In the rows, 128 means zero.
Each row is followed by its class.
[142 163 114  59 143 128 131 142 121 148  95 127 156 142 117 143 126 113
 120 153 144 139 142 137 117 168 121 116 125 141 128 136 127 163 112 150
 125] -> q883
[129 150 110  99 160 118 129 136 125 121 103 142 167 140 131 130 124 106
 118 139 138 139 119 148 134 156 103 123 129 130 158 109 114 139 113 164
 128] -> q592
[129 148 105  67 169 125 127 133 133 119 108 134 162 130 119 142 134 120
 120 147 134 128 124 141 129 156 121 108 129 137 136 116 107 152 111 150
 125] -> q592
[147 169 126 100 134 129 132 126 114 141  81 125 137 141 117 146 116 102
 130 135 139 128 121 131 120 158 135 124 120 144 149 138 125 102 128 161
 140] -> q592
[138 136 120  86 137 120 127 131 130 137  79 115 139 127 122 122 121 118
  82 137 130 135 123 139 134 142 127 122 118 129 128 121 125 102 114 160
 137] -> q592
[132 117 140  75 103 129 114 139 135 133 128 111 107 121 123 123 133 144
 133 142 131 140 157 114 133 132 141 151 107 128 104 142 147 130 137  93
 130] -> q634
[138 131 105 139 150 121 117 118 123 128 111 135 127 129 138 107 122 119
 124 109 127 127 120 145 124 121 131 125 143 115 138 109 137  81 119 138
 114] -> q592
[122 126 138 114 116 123 124 121 142 143 101 119  95 118 132 127 113 122
 125 143 126 128 139 138 136 125 128 141 109 125  85 105 145  72 127 102
 120] -> q634
[135 138 132 105 113 121 146 137 105 136 111 119 158 133 125 148 134 112
 195 142 134 118 138 108 135 149 121 117 124 145 146 142 113 164 131 158
 144] -> q883
[107 135 121 111 161 124 107 116 129 118 105 140 100 129 147 114 117 132
 125 143 129 126 119 149 117 122 127 137 177 106 101 112 138  72 121  99
 101] -> q634
[111 160 107  77 136 131 115 136 135 154 101 145 117 137 119 136 130 108
 118 158 139 125 137 153 114 145 109 131 123 129  89 133 124 120 123 103
 106] -> q883
[132 148 122  92 150 121 130 139 117 115 126 136 159 139 130 135 131 128
 125 150 136 109 136 129 130 161 120 124 135 130 142 100  85 166 121 138
 133] -> q592
[125 131 167  99  94 116 146 140 116 109 116 138 121 141 122 156 140 118
 132 143 140  84 128  75 131 167 120 140 114 130 128 145 135 148 139 105
 177] -> q883
[133 131 132  86 113 129 133 131 132 133 109 130 142 124 124 139 133 131
 125 133 136 130 135 104 128 160 121 121 126 145 130 141 129 170 129 119
 140] -> q883
[115  94 142 127 101 117 129 126 137 125 142 115  92 112 133 133 127 129
 136 143 127 124 150 117 138  99 137 141 119 135  98 126 140 113 129  87
 128] -> q634
[123 126 140 101 124 130 121 131 132 121 131 134 107 136 129 119 126 133
 136 144 136 132 149 124 116 129 136 135 125 118 110 130 138 111 128  84
 127] -> q634
[131 158 117  84 132 142 131 137 128 152 102 131 143 133 118 149 126 106
 124 150 148 129 125 137 123 156 104 119 122 138 121 142 109 134 119 146
 119] -> q883
[148 161 136  49 132 137 142 146 119 140 118 143 142 134 119 140 132 122
 127 145 151 124 132 110 116 189 125 131 133 143 128 143 125 170 127 124
 148] -> q883
